Here is a tiny trained network, its code and every weight. The questions are about switching its units off for an input and a target symbol, where a switched-off unit gives its printed mean instead of its output.

import numpy as np


def w(rows, s, z=0):
    codes = np.array(rows[::2]) - 128.0
    scale = np.full(codes.shape[1], s)
    scale[-1] = z or s
    return codes * scale


def norm(h):
    return h / np.sqrt((h * h).mean(-1, keepdims=True) + 1e-5)


def f(y):
    return np.maximum(y, 0)


def softmax(a):
    e = np.exp(a - a.max(-1, keepdims=True))
    return e / e.sum(-1, keepdims=True)


def log_softmax(a):
    a = a - a.max(-1, keepdims=True)
    return a - np.log(np.exp(a).sum(-1, keepdims=True))


def net(x, mask):
    ids = ['αβεζηθλμξπστφ'.index(c) for c in x.split()]
    T = len(ids)
    res = E[ids] + P[:T]
    u = 0
    for l in range(2):
        q, k, v = (norm(res) @ M[l].T for M in (Q, K, V))
        z = softmax(np.where(np.tri(T) > 0, q @ k.T / 2**0.5, -1e9)) @ v
        res = res + np.where(mask[u], z, O[l][:, -1]) @ O[l][:, :-1]
        u += 1
        y = f(norm(res) @ A[l][:, :-1].T + A[l][:, -1])
        res = res + np.where(mask[u : u + 4], y, B[l][:, -1]) @ B[l][:, :-1]
        u += 4
    return log_softmax(norm(res)[-1] @ U[:, :-1].T + U[:, -1])


Q, K, V, O, A, B = {}, {}, {}, {}, {}, {}
E = w([
[119,100,126,117,123],'α',
[101,107,138,138,116],'β',
[119,107,119,124,120],'ε',
[109,105,135,126,113],'ζ',
[99,108,141,145,127],'η',
[97,99,121,133,115],'θ',
[113,109,137,114,115],'λ',
[127,93,160,138,108],'μ',
[109,108,122,133,133],'ξ',
[112,108,136,110,118],'π',
[253,255,5,180,69],'σ',
[121,101,119,116,150],'τ',
[107,106,125,140,127],'φ',
],0.0067)
P = w([
[249,249,47,138,114],'0',
[115,109,62,156,69],'1',
[100,91,80,168,57],'2',
[107,111,78,160,85],'3',
[103,92,84,162,89],'4',
[94,95,87,169,112],'5',
[104,66,79,178,118],'6',
[84,65,73,177,137],'7',
[81,48,91,166,126],'8',
[88,46,84,177,145],'9',
[76,39,77,174,150],'10',
[73,31,101,200,152],'11',
[60,22,121,176,166],'12',
[65,15,111,173,152],'13',
],0.0013)
Q[0] = w([
[58,2,96,144,81],'L0H1',
[141,166,144,90,131],'L0H1',
],0.0077)
K[0] = w([
[192,255,98,153,124],'L0H1',
[95,104,121,138,111],'L0H1',
],0.009)
V[0] = w([
[174,131,90,2,160],'L0H1',
[116,116,101,206,230],'L0H1',
],0.0051)
O[0] = w([
[19,108,229,35,178,252],'L0H1',
[163,193,113,43,2,90],'L0H1',
],0.0059,0.0016)
A[0] = w([
[124,146,152,76,35,253],'L0N1',
[2,61,107,132,119,137],'L0N2',
[72,147,143,192,76,136],'L0N3',
[150,98,144,191,182,77],'L0N4',
],0.0054,0.0022)
B[0] = w([
[63,188,52,202,216,168],'L0N1',
[255,172,57,119,89,253],'L0N2',
[175,137,94,67,142,150],'L0N3',
[61,213,136,82,135,150],'L0N4',
],0.0047,0.0074)
Q[1] = w([
[185,1,106,38,121],'L1H1',
[216,79,139,88,148],'L1H1',
],0.004)
K[1] = w([
[207,157,50,182,78],'L1H1',
[252,179,54,157,74],'L1H1',
],0.0049)
V[1] = w([
[95,164,239,2,55],'L1H1',
[107,83,252,138,197],'L1H1',
],0.0042)
O[1] = w([
[56,36,2,147,93,27],'L1H1',
[210,143,32,214,190,2],'L1H1',
],0.0045,0.0038)
A[1] = w([
[171,188,216,127,59,4],'L1N1',
[148,195,1,215,63,3],'L1N2',
[158,159,39,140,143,82],'L1N3',
[165,86,148,48,124,89],'L1N4',
],0.0063,0.0041)
B[1] = w([
[83,32,74,208,120,253],'L1N1',
[232,163,86,2,92,162],'L1N2',
[206,57,116,133,7,165],'L1N3',
[138,116,160,66,168,207],'L1N4',
],0.0065,0.0037)
U = w([
[135,130,175,15,185,71],'α',
[217,193,82,114,43,117],'β',
[57,145,142,177,46,250],'ε',
[153,9,7,152,143,41],'ζ',
[170,88,154,61,83,22],'η',
[144,76,134,250,69,87],'θ',
[139,126,103,159,209,155],'λ',
[35,114,35,69,128,167],'μ',
[93,43,207,139,76,25],'ξ',
[76,254,144,86,115,223],'π',
[124,116,110,148,196,167],'σ',
[163,204,168,145,180,194],'τ',
[154,161,194,193,130,153],'φ',
],0.0078,0.0017)

Each question gives the input, a string of symbols that net reads in full, and the target symbol t.
The units are the heads (2 rows each of Q, K, V and O) and the neurons (one row each of A and B). Each row of codes is followed by its name. A weight is (code - 128) times the scale printed after its matrix; where a second scale follows, it is the last column's (O, A, B and U).
mask holds one flag per unit, layer by layer, with each layer's heads first. A switched-off unit (its flag False) gives its mean, the last column of its rows in O or B, instead of its output. The means were averaged over made-up inputs and are rounded, as every weight is.
A unit's drop is (log p(t) with every unit on - log p(t) with that unit switched off) / (log p(t) with every unit on - log p(t) with every unit switched off).
The circuit of an input: a set's keep is (log p(t) with only the set's units on - log p(t) with every unit switched off) / (log p(t) with every unit on - log p(t) with every unit switched off). Starting from all 10 units, units are removed one at a time, each time the one whose removal leaves the highest keep (on an exact tie, the one counted first), for as long as the keep stays at least 0.8.
circuit, biggest first: the units of the circuit, biggest drop first
unit that matters most: the unit with the biggest drop
top k neurons: the k neurons with the biggest drops, biggest first
top k neurons in layer l: the k neurons of layer l with the biggest drops, biggest first
input η τ τ τ θ ζ ε π ξ, target β: circuit, biggest first -> L0H1
input α β α τ τ π λ α ξ α, target ζ: circuit, biggest first -> L1H1; L0H1; L0N1
input ε τ α, target α: circuit, biggest first -> L0H1; L1N1
input α ξ λ α ζ μ α η β θ λ, target ζ: top 2 neurons -> L0N1; L1N3
input α τ ζ λ ξ, target ζ: top 2 neurons -> L1N3; L0N1
input θ β α τ η α, target ξ: circuit, biggest first -> L1H1; L0H1; L1N1; L0N2
input β φ μ η λ η τ λ τ, target θ: top 3 neurons -> L0N2; L1N1; L0N1
input ε μ α τ φ, target α: circuit, biggest first -> L0H1; L1N1
input α φ ζ θ α α ξ β, target ζ: circuit, biggest first -> L1H1; L0H1; L1N3; L0N2
input τ ε ζ μ, target μ: circuit, biggest first -> L0H1; L1H1
input β θ ζ φ, target θ: top 2 neurons in layer 0 -> L0N2; L0N1
input β τ α, target θ: circuit, biggest first -> L0H1; L1H1; L0N2; L1N1
input β θ β θ ξ φ τ τ ε τ, target θ: top 3 neurons -> L1N1; L0N2; L0N1
input α θ τ ξ β β φ μ σ η ξ, target β: unit that matters most -> L0N2
input φ τ θ λ μ, target ε: top 3 neurons -> L0N2; L0N1; L1N1
input θ β τ α θ μ α α π λ, target ξ: top 4 neurons -> L1N1; L0N2; L0N1; L1N2
input ζ β η β μ β ζ η μ ξ ξ, target τ: circuit, biggest first -> L0H1; L1H1
input θ λ μ λ η, target ξ: top 2 neurons -> L1N1; L0N1
input α α α α, target ζ: circuit, biggest first -> L1H1; L0H1; L1N3
input β φ φ ζ α β ξ θ τ λ, target θ: top 2 neurons -> L0N2; L1N1
input α ξ φ ζ β φ β ζ, target ζ: top 2 neurons -> L0N1; L1N3
input α α τ ξ α τ ε, target ζ: unit that matters most -> L1H1
input ξ φ μ φ π, target π: top 2 neurons -> L0N1; L1N1
input π α α β θ σ η, target β: top 2 neurons -> L0N2; L0N4
input θ β ζ τ, target ξ: top 2 neurons -> L1N1; L0N1
